In the rows, 128 means zero.
Both labels of each row:
[147 111 115 145 125 132 178 126 106 173 127 194 151 138 128 136 121 141
 168 171 141 140 110 104  99 142 137 161 105 142 130 133 167 119 126 115
 104 129  92  92 103 120  67 126 127 136  76] => nar & subif
[133  83 110 144 116 127  83 135 121 136 124 155 153 130 119 122 128 134
 171  96 131 126 110 109 147  99 141 155 110 128 145 145 154 100 157 113
 132 163 129 113 111 119 129 150 143 135 157] => vot & subif
[123  86 103 151 120 119 101 131  99 118  81 201 133 113 143  96  96 120
 189  72 146 120 105 142 102  90 139 140  67 155 144 167 187  80 128  82
 113 123  86 116  84  99 160 136 141 135 126] => vot & subif
[117 102 119 139 136 136 171 124 103 140 129 171 128 118 144 124 121 131
 149  95 131 110 121 144 116  86 142 148 108 143 116 134 151 100 128 105
 125 103 110 112 109 118 116 122 137 125 108] => vot & subif
[125 110 153 165  95 138 153 105 129 175 131  91 118 126  90 157 195 125
 124  30 135  93 141 157 166  10 151 172 114 128 131 116  89 106 160 137
 163 141 112 146 154 152 113 123 141 124 125] => vot & subif
[115 167  98 137 133 107  82 120  85 156 128 176 137 156 167 135  92 140
 165 199 154 138 120 197 130  99 117  92 123 153 111 188 154 107 139  78
 117 115  95 154 123 107 171  98 121 154 167] => nar & subif
[119 110 128 144 135 129 113 143 120 145 124 180 137 116 129 107 139 141
 163  95 147 122 133 143 127  90 127 172 122 138 148 126 152 110 140 105
 130 121 110 129 125 121 150 151 159 116 146] => vot & subif
[139 108 119 138 115 127 108 135 113 162 138 184 142 124 127 108 163 136
 176 100 149 118 112 118 101 108 143 148  99 141 152 147 158 108 135 110
 104 157  94 138 107 125 134 147 141 128 105] => nar & subif
[160  71 134 133 120 123 146 136 112 144 124 137 150  96 117 114 169 140
 150  97 149 128 146 118 122  89 161 193 112 128 164 113 130 132 147 122
 129  70 135 110 141 142 116 180 150  84  82] => vot & subif
[126 114 110 141 116 121 103 125 111 120 125 146 136 125 133 120 112 115
 162  81 150 170 129 118 116 110 131 125 106 146 160 162 150  98 139 133
 142 132 124 127 112 114 173 139 132 116 131] => nar & subif
[121  83 114 173 121 128 131 123  93 146 135 148 148  89 122 126 131 136
 174  69 140 122 117 139 124  56 134 162 110 147 140 148 155  77 150  94
 130 109 104 121 111 118 147 128 129 118 156] => vot & subif
[123 102 113 151 123 128 117 125 106 149 131 156 142 112 133 114 143 143
 181  89 151 115 126 155 142  53 141 156 118 144 135 152 153  94 147  96
 130 123 107 134 122 110 150 137 144 121 148] => vot & subif
[106 131 106 121 126 101  95 135  96 145 122 190 160 152 152 120  95 148
 155 252 152  96 128 189 123 144 116 145 135 154  77 146 148 142 140  76
 111  83 110 111 138 126  91 116 137 124 138] => mazus & peki
[115  93 113 151 122 122 154 129 102 158 140 175 142 116 136 134 139 135
 172 145 142 129 109 134 134  96 144 172 129 148 129 121 152 108 126 104
 117 102 118  94 109 134 114 126 137 116 127] => vot & subif
[137 127 125 113 118 116 107 147 104 143 125 177 151 137 156  88 108 148
 151 158 148 138 120 114 107 160 135 134 115 134 135 151 132 149 110 112
 100  98 123 119 137 117 130 165 148 127  79] => mazus & subif
[126 106  94 146 124 130  96 132 108 120 130 161 138 123 132 124  97 132
 171  53 139 130 122 124 112  96 123 115 100 137 129 149 164  71 148 103
 137 149 121 130  93 121 175 131 123 120 182] => vot & subif
[127  87 112 152 110 128 133 141 106 159 134 149 153 104 123 102 161 132
 178  91 229 120 128 146 145  63 151 187 105 141 150 141 137  99 164 119
 122 124 104 109 108 133 132 156 153 119 137] => vot & subif
[122  95 109 161 127 117 130 124 124 147 132 161 145 108 123 156 139 135
 166  89 120 125 117 128 156  62 143 158 119 134 134 127 153  73 143 113
 136 152 110 113 104 125 142 115 129 126 169] => vot & subif
[125  90 103 140 109 135 108 137 119 171 136 160 154 123 136 136 131 138
 159 127 141 126 124 127 135  97 137 172 122 144 129 126 135 112 160 110
 113 164 112  61 121 131 112 136 148 121 146] => vot & subif
[133 101 137 147 127 137 114 136 119 134 139 174 148 121 114 109 120 139
 166  72 144 138 115 121 115 100 135 147 105 137 146 129 142 109 156  95
 111 165 120 125 105 120 129 149 152 125 134] => vot & subif
[114  75 119 154 106 134 130 153 107 109 132 165 147  95 119 128 109 120
 184  66 145 110 120 138 112  79 139 173 103 143 125 114 137 104 152  83
 133 108 129  88 105 118 126 142 147 118 158] => vot & subif
[134 130 124 132 119 112  76 147 102 154 125 196 144 162 154  99  98 150
 175 196 165 134 112 141 107 178 129 133 117 156 105 146 131 149 132 100
 102 145  94 124 119 117 101 149 156 127 106] => mazus & subif
[105  91 124 162 109 133 119 122  97 169 132 176 132 118 140 157 115 128
 167 124 139 111 107 130 136  73 148 155  89 152 107 116 145 106 162  92
 117 180  97  93  88 127  70 101 130 128 158] => vot & subif
